-111; -818; -434; -26; -418; -78; -501; 51
-202; -38; 486; -572; -128; -295; -93; -333
:
-333; -93; -295; -128; -572; 486; -38; -202
51; -501; -78; -418; -26; -434; -818; -111

719; -622
124; -2
427; -796
784; -619
-376; -184
219; -192
:
-192; 219
-184; -376
-619; 784
-796; 427
-2; 124
-622; 719

-459; -559; 143
-118; 122; -215
-570; -429; -403
180; -550; -360
95; 224; 191
769; 489; 519
552; -770; -405
288; 333; -676
-264; -365; 524
-462; 492; 293
:
293; 492; -462
524; -365; -264
-676; 333; 288
-405; -770; 552
519; 489; 769
191; 224; 95
-360; -550; 180
-403; -429; -570
-215; 122; -118
143; -559; -459

263; 72; -212; 48; 234; 293; -51; 251; -53
380; 175; -349; -398; 319; 118; -345; 629; 47
266; 88; -222; 158; 178; 387; 10; 132; -113
450; 209; -466; 420; 67; 832; 96; -141; -450
345; 186; -204; 205; 176; 479; 58; 130; -120
-146; -311; 711; 645; 680; -46; 522; 450; 749
448; 254; -180; 493; 209; 751; 242; 16; -195
:
-195; 16; 242; 751; 209; 493; -180; 254; 448
749; 450; 522; -46; 680; 645; 711; -311; -146
-120; 130; 58; 479; 176; 205; -204; 186; 345
-450; -141; 96; 832; 67; 420; -466; 209; 450
-113; 132; 10; 387; 178; 158; -222; 88; 266
47; 629; -345; 118; 319; -398; -349; 175; 380
-53; 251; -51; 293; 234; 48; -212; 72; 263

723; -142; 269; -8; 190; 289; 464; 146; -848; 187
204; 38; 5; -160; -212; 173; 360; -191; -848; 426
677; -151; 239; -10; 192; 295; 387; 160; -848; 172
759; -157; 282; 10; 233; 296; 467; 171; -848; 172
-70; 129; -132; -233; -397; 127; 277; -347; -848; 545
462; -64; 146; -67; 55; 255; 363; 25; -848; 282
-125; -77; -364; -296; -432; 156; -347; -138; -848; 278
:
278; -848; -138; -347; 156; -432; -296; -364; -77; -125
282; -848; 25; 363; 255; 55; -67; 146; -64; 462
545; -848; -347; 277; 127; -397; -233; -132; 129; -70
172; -848; 171; 467; 296; 233; 10; 282; -157; 759
172; -848; 160; 387; 295; 192; -10; 239; -151; 677
426; -848; -191; 360; 173; -212; -160; 5; 38; 204
187; -848; 146; 464; 289; 190; -8; 269; -142; 723

-36; 183
55; 476
-12; 160
146; 82
57; 131
-759; 39
69; -8
-429; -144
:
-144; -429
-8; 69
39; -759
131; 57
82; 146
160; -12
476; 55
183; -36

299; 302; 242; -359; -201; 153
187; 19; -98; -648; 132; 141
45; -669; -82; -468; -116; 308
44; -153; -54; -241; 39; 74
40; -258; 34; -159; -307; 202
134; 92; 85; 800; 17; -127
145; -69; -39; -465; -207; 106
95; -80; 90; -215; 253; 316
-156; -575; 142; 208; 107; 1
:
1; 107; 208; 142; -575; -156
316; 253; -215; 90; -80; 95
106; -207; -465; -39; -69; 145
-127; 17; 800; 85; 92; 134
202; -307; -159; 34; -258; 40
74; 39; -241; -54; -153; 44
308; -116; -468; -82; -669; 45
141; 132; -648; -98; 19; 187
153; -201; -359; 242; 302; 299

32; -228; 772; -574; -170
-219; -256; 277; 550; -161
:
-161; 550; 277; -256; -219
-170; -574; 772; -228; 32

336; 45; 177; 566; -175; -16; -566; -566; -140; 164
-740; 277; -614; 320; 683; -441; 712; -576; 473; 194
:
194; 473; -576; 712; -441; 683; 320; -614; 277; -740
164; -140; -566; -566; -16; -175; 566; 177; 45; 336
---
711; 572; -409
414; -392; -170
711; 369; 351
-217; 572; -615
-218; 45; 195
:
-392; -170
369; 351

-1; -717; -120; -126; 9
67; 154; 59; -337; 35
78; 893; 179; -276; 27
:
154; 59
893; 179

163; 408; 104; 457
-560; 107; -207; 267
-780; 470; -331; 179
:
107; -207
470; -331

-230; 269; 18; 275
-269; 208; -164; 231
502; -483; -742; -190
:
208; -164
-483; -742

-198; 137; 89
-212; -233; 29
288; 3; -66
357; 33; -35
700; -140; 9
:
-233; 29
3; -66

-848; 484; -724; 396
223; -315; 363; -271
285; -239; 218; -103
:
-315; 363
-239; 218

880; -697; 568; 75; 11
621; -733; 338; -27; 214
652; -737; 372; -4; 194
297; -795; 83; -142; 460
-73; -852; -218; -275; 751
:
-733; 338
-737; 372

-12; -28; -211
-815; 149; -267
214; -108; -444
:
149; -267
-108; -444
